Below is a small trained network, with its code and all its weights. Each question gives an input and a class and asks what happens when units are switched off, that is, made to give their printed mean instead of their output.

import numpy as np


def w(rows, s, z=0):
    codes = np.array(rows[::2]) - 128.0
    scale = np.full(codes.shape[1], s)
    scale[-1] = z or s
    return codes * scale


def f(y):
    return y / 2 * (1 + np.tanh(0.7978845608 * (y + 0.044715 * y**3)))


def log_softmax(a):
    a = a - a.max(-1, keepdims=True)
    return a - np.log(np.exp(a).sum(-1, keepdims=True))


def net(x, mask):
    res = np.array(x, float).reshape(1, 3) / 4 @ E
    y = f(res @ A[0][:, :-1].T + A[0][:, -1])
    res = res + np.where(mask, y, B[0][:, -1]) @ B[0][:, :-1]
    return log_softmax(res[-1] @ U[:, :-1].T + U[:, -1])


A, B = {}, {}
E = w([
[86,85,166,71,118,166,141,73,96,27,147,97],'x0',
[250,187,73,63,126,137,127,43,108,128,118,92],'x1',
[137,105,103,130,77,56,105,161,162,26,148,116],'x2',
],0.012)
A[0] = w([
[82,110,190,76,112,115,129,73,109,69,117,97,114],'neuron 0',
[159,176,59,228,165,68,218,100,134,143,56,195,68],'neuron 1',
[146,144,94,177,135,126,116,219,162,161,132,178,15],'neuron 2',
[45,87,133,71,90,167,86,119,74,99,129,119,114],'neuron 3',
[105,116,209,112,110,140,191,74,81,65,142,161,113],'neuron 4',
[100,38,156,100,76,207,91,122,109,95,172,71,145],'neuron 5',
[150,108,116,157,43,63,143,110,147,75,229,82,81],'neuron 6',
[81,179,192,100,139,255,129,115,28,185,25,174,114],'neuron 7',
[165,113,99,209,142,123,125,155,108,179,124,117,244],'neuron 8',
[80,103,150,111,64,191,125,47,42,45,108,94,224],'neuron 9',
[34,27,230,162,100,100,183,194,118,104,146,177,74],'neuron 10',
[177,169,78,218,64,75,60,182,198,150,115,147,247],'neuron 11',
[26,112,235,150,206,116,145,132,77,194,189,179,105],'neuron 12',
[209,171,98,74,114,152,117,121,134,54,122,85,198],'neuron 13',
[118,203,52,35,111,96,102,103,66,127,93,118,20],'neuron 14',
[109,152,156,110,138,129,142,71,105,172,65,174,2],'neuron 15',
[116,131,60,113,108,129,139,148,159,80,94,118,35],'neuron 16',
[110,157,68,114,150,81,135,198,171,84,212,103,35],'neuron 17',
[56,100,248,96,79,120,149,221,139,83,188,173,185],'neuron 18',
[222,99,139,45,110,191,111,60,15,92,132,80,201],'neuron 19',
[144,109,131,162,125,111,85,129,191,88,102,97,75],'neuron 20',
[73,96,169,99,132,199,147,56,119,93,128,145,42],'neuron 21',
[104,143,170,120,153,189,227,92,84,207,82,154,84],'neuron 22',
[179,128,119,157,178,70,139,235,100,169,121,180,70],'neuron 23',
[58,133,94,147,126,83,168,189,163,50,190,191,167],'neuron 24',
[166,120,103,122,71,33,56,166,166,41,190,106,124],'neuron 25',
[167,201,64,127,162,139,116,75,157,112,112,42,32],'neuron 26',
[136,49,148,80,114,189,150,104,161,88,110,63,84],'neuron 27',
[108,139,164,68,244,163,173,145,106,138,90,218,26],'neuron 28',
[152,173,65,91,93,126,110,56,92,129,127,108,7],'neuron 29',
[161,11,93,124,121,60,69,187,107,103,123,76,67],'neuron 30',
],0.0075,0.0062)
B[0] = w([
[194,63,63,93,114,150,69,169,164,159,95,146,195],'neuron 0',
[113,156,71,89,57,181,93,150,153,211,92,192,176],'neuron 1',
[213,166,125,100,33,211,47,196,76,180,120,210,166],'neuron 2',
[197,121,57,118,113,165,107,226,165,207,146,152,188],'neuron 3',
[199,136,117,113,131,156,90,178,166,186,75,151,191],'neuron 4',
[164,108,75,96,168,157,93,187,151,207,86,146,205],'neuron 5',
[111,47,222,169,83,92,115,90,56,153,80,98,184],'neuron 6',
[112,74,168,205,121,66,111,67,116,131,1,38,219],'neuron 7',
[114,102,40,77,162,178,129,177,175,148,60,78,204],'neuron 8',
[135,97,79,99,194,141,54,177,208,145,94,64,250],'neuron 9',
[76,170,113,70,58,161,189,74,69,113,120,199,242],'neuron 10',
[82,111,114,81,169,171,129,211,197,161,64,86,250],'neuron 11',
[89,178,126,135,46,107,182,83,73,80,151,125,220],'neuron 12',
[31,190,98,106,120,151,166,78,81,114,149,137,223],'neuron 13',
[152,173,149,147,51,133,121,118,51,56,229,211,161],'neuron 14',
[189,78,171,189,22,167,35,136,14,141,71,183,137],'neuron 15',
[153,109,207,116,28,174,48,135,65,208,81,144,133],'neuron 16',
[130,49,237,170,28,117,60,108,53,143,114,161,152],'neuron 17',
[80,175,69,95,121,143,200,69,111,93,144,148,246],'neuron 18',
[78,140,97,46,148,195,188,95,109,101,81,123,253],'neuron 19',
[144,97,178,163,53,112,69,111,84,168,73,121,142],'neuron 20',
[193,132,89,110,25,224,58,176,157,188,83,216,177],'neuron 21',
[97,62,211,186,112,59,54,83,121,125,62,50,194],'neuron 22',
[152,134,68,80,74,226,64,178,148,203,99,202,178],'neuron 23',
[53,125,127,113,105,150,119,82,63,165,84,74,211],'neuron 24',
[102,45,182,167,138,83,97,83,102,184,39,72,226],'neuron 25',
[149,114,184,102,4,181,63,91,37,214,136,176,174],'neuron 26',
[192,115,98,88,82,189,68,177,184,162,77,177,173],'neuron 27',
[187,95,240,163,47,96,71,79,66,153,129,112,154],'neuron 28',
[182,148,133,110,49,195,120,78,28,145,139,227,165],'neuron 29',
[125,84,219,197,30,93,93,95,91,200,86,99,166],'neuron 30',
],0.0084,0.012)
U = w([
[177,107,104,156,113,152,56,191,171,168,113,182,71],'0',
[145,56,230,209,112,108,82,83,99,130,82,79,67],'1',
[126,160,143,124,83,145,168,79,62,126,141,203,33],'2',
[88,103,92,132,179,113,186,126,167,116,100,82,208],'3',
[247,111,250,151,208,76,139,221,74,94,207,169,2],'4',
],0.012,0.0068)

Each question gives the input, the list of numbers given to net, and the class t.
The units are the neurons (one row each of A and B). Each row of codes is followed by its name. A weight is (code - 128) times the scale printed after its matrix; where a second scale follows, it is the last column's (A, B and U).
mask holds one flag per neuron, in row order. A switched-off neuron (its flag False) gives its mean, the last column of its row in B, instead of its output. The means were averaged over made-up inputs and are rounded, as every weight is.
A unit's drop is (log p(t) with every unit on - log p(t) with that unit switched off) / (log p(t) with every unit on - log p(t) with every unit switched off).
The circuit of an input: a set's keep is (log p(t) with only the set's units on - log p(t) with every unit switched off) / (log p(t) with every unit on - log p(t) with every unit switched off). Starting from the 12 units with the biggest drops (on a tie, the unit counted first), units are removed one at a time, each time the one whose removal leaves the highest keep (on an exact tie, the one counted first), for as long as the keep stays at least 0.8.
circuit, biggest first: the units of the circuit, biggest drop first
most important unit: the unit with the biggest drop
k most important neurons: the k neurons with the biggest drops, biggest first
drop when u is switched off: that unit's drop, to one decimal
input [1,-6,5], class 2: circuit, biggest first	(neuron 10)
input [4,-5,2], class 2: 2 most important neurons	(neuron 10; neuron 18)
input [1,-6,-5], class 2: 3 most important neurons	(neuron 10; neuron 12; neuron 18)
input [-6,-7,-4], class 2: 2 most important neurons	(neuron 12; neuron 10)
input [5,-5,-4], class 0: 4 most important neurons	(neuron 9; neuron 3; neuron 21; neuron 5)
input [-5,-6,-6], class 1: 2 most important neurons	(neuron 22; neuron 7)
input [4,4,-3], class 0: 3 most important neurons	(neuron 9; neuron 10; neuron 18)
input [2,4,3], class 2: 4 most important neurons	(neuron 7; neuron 13; neuron 11; neuron 22)
input [3,7,8], class 1: 2 most important neurons	(neuron 25; neuron 6)
input [2,6,-6], class 1: 4 most important neurons	(neuron 7; neuron 22; neuron 10; neuron 18)
input [8,-8,5], class 0: 3 most important neurons	(neuron 9; neuron 3; neuron 5)
input [3,-8,-6], class 2: 3 most important neurons	(neuron 10; neuron 18; neuron 12)
input [-5,-4,-6], class 1: 2 most important neurons	(neuron 7; neuron 22)
input [5,-4,-4], class 0: most important unit	neuron 21
input [6,-8,-6], class 2: drop when neuron 12 is switched off	3.0
input [-1,3,4], class 1: drop when neuron 18 is switched off	0.1
input [-6,7,8], class 1: drop when neuron 25 is switched off	0.5
